Below is a small trained network, with its code and all its weights. Each question gives an input and a target symbol and asks what happens when units are switched off, that is, made to give their printed mean instead of their output.

import numpy as np


def w(rows, s, z=0):
    codes = np.array(rows[::2]) - 128.0
    scale = np.full(codes.shape[1], s)
    scale[-1] = z or s
    return codes * scale


def f(y):
    return y / 2 * (1 + np.tanh(0.7978845608 * (y + 0.044715 * y**3)))


def softmax(a):
    e = np.exp(a - a.max(-1, keepdims=True))
    return e / e.sum(-1, keepdims=True)


def log_softmax(a):
    a = a - a.max(-1, keepdims=True)
    return a - np.log(np.exp(a).sum(-1, keepdims=True))


def net(x, mask):
    ids = ['ΛΞΠΨμτ'.index(c) for c in x.split()]
    T = len(ids)
    res = E[ids] + P[:T]
    u = 0
    for l in range(3):
        r = res
        for j in range(3):
            rows = slice(2 * j, 2 * j + 2)
            q, k, v = (r @ M[l][rows].T for M in (Q, K, V))
            z = softmax(np.where(np.tri(T) > 0, q @ k.T / 2**0.5, -1e9)) @ v
            o = O[l][rows]
            res = res + np.where(mask[u + j], z, o[:, -1]) @ o[:, :-1]
        u += 3
        y = f(res @ A[l][:, :-1].T + A[l][:, -1])
        res = res + np.where(mask[u : u + 8], y, B[l][:, -1]) @ B[l][:, :-1]
        u += 8
    return log_softmax(res[-1] @ U[:, :-1].T + U[:, -1])


Q, K, V, O, A, B = {}, {}, {}, {}, {}, {}
E = w([
[124,2,95,100,68,123],'Λ',
[142,52,51,134,192,98],'Ξ',
[50,111,101,131,143,85],'Π',
[151,123,219,164,157,70],'Ψ',
[190,119,94,90,175,140],'μ',
[119,79,166,169,154,222],'τ',
],0.017)
P = w([
[169,87,224,61,175,133],'0',
[187,111,167,94,141,118],'1',
[185,110,148,107,114,117],'2',
[181,104,125,129,103,126],'3',
[171,99,112,153,99,138],'4',
[162,98,91,172,101,142],'5',
[143,96,69,196,116,154],'6',
[131,92,49,216,129,151],'7',
[140,78,43,228,149,138],'8',
[112,85,27,254,142,138],'9',
],0.0069)
Q[0] = w([
[236,63,179,185,140,153],'0.h1',
[138,1,105,150,210,138],'0.h1',
[31,158,153,152,146,91],'0.h2',
[162,100,120,214,98,76],'0.h2',
[105,149,141,231,146,170],'0.h3',
[96,156,129,107,101,55],'0.h3',
],0.0091)
K[0] = w([
[65,138,141,134,103,108],'0.h1',
[25,136,20,153,55,255],'0.h1',
[93,101,147,114,94,111],'0.h2',
[137,103,29,150,54,82],'0.h2',
[186,99,71,168,190,151],'0.h3',
[228,102,194,75,67,93],'0.h3',
],0.0081)
V[0] = w([
[62,163,3,122,201,186],'0.h1',
[189,105,202,200,230,235],'0.h1',
[77,216,145,51,240,110],'0.h2',
[1,175,140,42,176,29],'0.h2',
[169,56,199,111,198,223],'0.h3',
[48,158,112,126,153,211],'0.h3',
],0.0054)
O[0] = w([
[136,149,186,186,94,179,95],'0.h1',
[101,93,182,126,83,164,116],'0.h1',
[172,150,75,107,10,149,2],'0.h2',
[164,123,217,81,101,148,67],'0.h2',
[109,116,108,2,112,142,224],'0.h3',
[227,158,166,114,106,113,82],'0.h3',
],0.0079,0.0049)
A[0] = w([
[232,171,109,175,98,116,153],'0.n1',
[147,2,48,174,27,151,147],'0.n2',
[87,120,109,202,172,148,161],'0.n3',
[156,94,96,138,146,129,93],'0.n4',
[177,236,184,172,212,209,254],'0.n5',
[186,104,124,138,167,117,105],'0.n6',
[127,87,65,110,169,50,143],'0.n7',
[188,110,117,56,143,127,134],'0.n8',
],0.0074,0.0056)
B[0] = w([
[98,199,133,62,154,148,121],'0.n1',
[112,42,135,40,162,47,254],'0.n2',
[182,66,123,150,134,52,190],'0.n3',
[116,104,75,105,92,135,152],'0.n4',
[168,178,150,81,253,87,156],'0.n5',
[76,151,14,157,86,167,141],'0.n6',
[80,125,103,181,172,144,247],'0.n7',
[161,170,139,111,104,254,157],'0.n8',
],0.0075,0.0091)
Q[1] = w([
[36,117,129,194,128,95],'1.h1',
[145,104,111,182,96,95],'1.h1',
[245,116,121,110,158,145],'1.h2',
[153,122,140,138,169,190],'1.h2',
[166,85,119,89,214,96],'1.h3',
[172,102,167,110,109,99],'1.h3',
],0.012)
K[1] = w([
[187,48,142,188,96,113],'1.h1',
[77,220,132,148,120,95],'1.h1',
[97,2,155,17,56,165],'1.h2',
[106,185,168,45,26,63],'1.h2',
[109,65,150,214,172,7],'1.h3',
[164,178,151,105,220,111],'1.h3',
],0.0077)
V[1] = w([
[226,78,97,7,95,112],'1.h1',
[206,60,111,150,126,71],'1.h1',
[182,134,18,134,155,155],'1.h2',
[45,139,118,149,52,126],'1.h2',
[228,209,1,117,27,210],'1.h3',
[226,250,75,202,95,159],'1.h3',
],0.0064)
O[1] = w([
[153,170,113,172,93,138,162],'1.h1',
[255,45,147,194,126,209,156],'1.h1',
[189,170,25,124,56,152,136],'1.h2',
[100,150,208,144,181,59,113],'1.h2',
[182,59,71,192,186,115,25],'1.h3',
[40,125,125,28,75,194,4],'1.h3',
],0.0071,0.027)
A[1] = w([
[64,33,173,113,254,145,127],'1.n1',
[71,13,72,86,155,220,143],'1.n2',
[52,171,140,173,187,62,166],'1.n3',
[145,107,100,86,87,22,127],'1.n4',
[145,124,21,154,191,48,143],'1.n5',
[178,129,147,112,195,135,241],'1.n6',
[128,178,198,57,135,4,253],'1.n7',
[159,147,107,208,118,206,173],'1.n8',
],0.0069,0.0021)
B[1] = w([
[111,182,116,100,168,52,181],'1.n1',
[57,161,144,239,65,123,139],'1.n2',
[176,205,152,137,2,177,166],'1.n3',
[112,111,130,99,139,134,179],'1.n4',
[93,150,160,110,63,89,248],'1.n5',
[214,117,204,178,46,158,184],'1.n6',
[66,72,156,147,32,201,171],'1.n7',
[183,108,153,181,230,171,148],'1.n8',
],0.006,0.015)
Q[2] = w([
[146,194,133,158,122,115],'2.h1',
[143,100,118,197,98,123],'2.h1',
[193,113,146,96,173,137],'2.h2',
[147,100,181,106,122,138],'2.h2',
[101,139,139,252,150,101],'2.h3',
[109,172,133,116,128,224],'2.h3',
],0.011)
K[2] = w([
[175,143,146,215,129,190],'2.h1',
[127,145,40,103,124,37],'2.h1',
[189,131,31,187,151,33],'2.h2',
[193,155,154,213,154,127],'2.h2',
[63,13,92,71,253,134],'2.h3',
[44,77,127,37,170,228],'2.h3',
],0.0058)
V[2] = w([
[61,119,166,94,130,93],'2.h1',
[242,79,97,210,81,158],'2.h1',
[165,166,195,176,220,172],'2.h2',
[139,186,104,137,48,121],'2.h2',
[98,209,108,215,63,102],'2.h3',
[112,2,66,146,10,76],'2.h3',
],0.0074)
O[2] = w([
[157,135,90,128,150,172,115],'2.h1',
[89,88,140,119,100,145,214],'2.h1',
[83,99,152,190,123,231,155],'2.h2',
[78,58,84,87,130,112,135],'2.h2',
[66,198,124,107,13,193,132],'2.h3',
[142,118,112,2,148,174,249],'2.h3',
],0.0085,0.019)
A[2] = w([
[91,122,80,118,162,78,238],'2.n1',
[90,156,197,254,237,127,3],'2.n2',
[116,125,99,74,212,118,234],'2.n3',
[212,83,88,110,135,156,156],'2.n4',
[151,90,133,190,129,107,136],'2.n5',
[197,143,72,217,78,155,194],'2.n6',
[199,135,142,93,169,203,16],'2.n7',
[134,115,80,101,31,144,69],'2.n8',
],0.009,0.0024)
B[2] = w([
[32,220,117,228,144,71,164],'2.n1',
[167,153,2,42,22,93,165],'2.n2',
[102,147,212,112,128,111,185],'2.n3',
[155,177,78,228,200,93,254],'2.n4',
[134,45,80,161,214,156,158],'2.n5',
[58,243,159,201,194,135,148],'2.n6',
[55,223,128,188,133,151,213],'2.n7',
[160,189,112,182,102,124,213],'2.n8',
],0.0075,0.009)
U = w([
[81,210,101,207,159,127,139],'Λ',
[127,51,71,134,153,194,165],'Ξ',
[25,159,85,90,161,114,131],'Π',
[117,192,209,94,1,107,225],'Ψ',
[195,157,20,85,74,150,3],'μ',
[235,122,156,97,159,37,82],'τ',
],0.0076,0.0034)

Each question gives the input, a string of symbols that net reads in full, and the target symbol t.
The units are the heads (2 rows each of Q, K, V and O) and the neurons (one row each of A and B). Each row of codes is followed by its name. A weight is (code - 128) times the scale printed after its matrix; where a second scale follows, it is the last column's (O, A, B and U).
mask holds one flag per unit, layer by layer, with each layer's heads first. A switched-off unit (its flag False) gives its mean, the last column of its rows in O or B, instead of its output. The means were averaged over made-up inputs and are rounded, as every weight is.
A unit's drop is (log p(t) with every unit on - log p(t) with that unit switched off) / (log p(t) with every unit on - log p(t) with every unit switched off).
The circuit of an input: a set's keep is (log p(t) with only the set's units on - log p(t) with every unit switched off) / (log p(t) with every unit on - log p(t) with every unit switched off). Starting from the 12 units with the biggest drops (on a tie, the unit counted first), units are removed one at a time, each time the one whose removal leaves the highest keep (on an exact tie, the one counted first), for as long as the keep stays at least 0.8.
circuit, biggest first: the units of the circuit, biggest drop first
k most important neurons: the k neurons with the biggest drops, biggest first
top k neurons in layer l: the k neurons of layer l with the biggest drops, biggest first
input Λ Π μ μ Ψ τ, target Ψ: circuit, biggest first	[1.h3; 2.n4]
input Ξ Λ Λ Ξ, target Λ: circuit, biggest first	[0.n7; 0.h1; 2.n1]
input Λ Ξ Ψ μ τ μ Λ, target μ: circuit, biggest first	[1.h2; 2.n8]
input Λ Λ Π Ξ Ξ Λ Λ, target τ: 4 most important neurons	[0.n2; 0.n8; 1.n7; 0.n3]
input Λ μ Λ Λ Λ Ξ Λ Λ Π, target Ψ: 2 most important neurons	[1.n5; 0.n8]
input Π μ Π, target Λ: circuit, biggest first	[2.h3; 2.n6; 0.n2]
input Π Λ τ Π Π Ξ, target Π: 2 most important neurons	[0.n2; 2.n1]
input Λ μ Λ, target Λ: 4 most important neurons	[1.n4; 0.n2; 2.n6; 1.n6]
input τ τ Λ Π Λ Λ Λ μ, target Λ: 3 most important neurons	[0.n2; 1.n8; 2.n7]
input Λ μ Π μ, target Ψ: most important neuron	[0.n3]
input Λ μ τ Π Π μ μ τ, target Ξ: 3 most important neurons	[2.n5; 1.n5; 0.n2]
input τ τ Λ Λ Π Ψ Ψ Λ Π Λ, target Ψ: 3 most important neurons	[0.n2; 1.n5; 1.n4]
input Λ Π Π Λ τ Λ Λ Λ μ, target Λ: 4 most important neurons	[2.n7; 1.n8; 0.n2; 1.n6]
input Π Ξ Ψ Ξ Ψ Λ Ψ Λ Ψ Λ, target Π: 3 most important neurons	[0.n3; 0.n2; 1.n2]
input τ Λ Π τ Λ τ μ Π, target Ξ: top 2 neurons in layer 1	[1.n1; 1.n5]
input μ Λ Λ Λ, target τ: circuit, biggest first	[0.n2; 1.h3]
input Π Λ τ, target Λ: 2 most important neurons	[2.n7; 0.n2]
input Λ Ψ μ Ξ μ Λ Π μ Λ, target Ψ: circuit, biggest first	[2.h3; 0.n2]
input Λ Ξ Π Λ Λ Λ Ψ Π μ Λ, target Π: 3 most important neurons	[0.n3; 0.n2; 0.n8]
input Λ Π τ Λ τ τ τ Ψ μ Π, target Ξ: circuit, biggest first	[2.h2; 2.h3; 0.n2; 0.h1]
input τ Λ Ψ Λ Π, target Ψ: circuit, biggest first	[1.n3; 2.n4]
input Λ Λ Λ Ξ, target Λ: circuit, biggest first	[0.n7; 0.h1; 0.h2; 2.n1]
input Λ Π Ξ Λ Ξ μ τ Π, target μ: top 2 neurons in layer 0	[0.n3; 0.n7]
input Λ μ τ Ψ Λ Ψ τ, target Ψ: 3 most important neurons	[0.n7; 0.n3; 0.n5]
input Λ Λ Λ τ Λ Λ Π Ξ τ τ, target τ: top 3 neurons in layer 1	[1.n1; 1.n7; 1.n3]
input Ξ Ψ Λ Ψ μ Ψ Π Λ μ Ψ, target Ψ: 2 most important neurons	[0.n5; 1.n3]
input τ τ μ Ψ Λ Π μ Ψ Ξ, target μ: 2 most important neurons	[1.n5; 1.n2]
input Λ τ τ Λ, target Ξ: top 2 neurons in layer 1	[1.n7; 1.n4]
input Λ Π Λ Λ τ τ μ Λ, target Ξ: top neuron in layer 0	[0.n7]
input Λ Λ μ Λ, target Λ: top 2 neurons in layer 1	[1.n4; 1.n6]
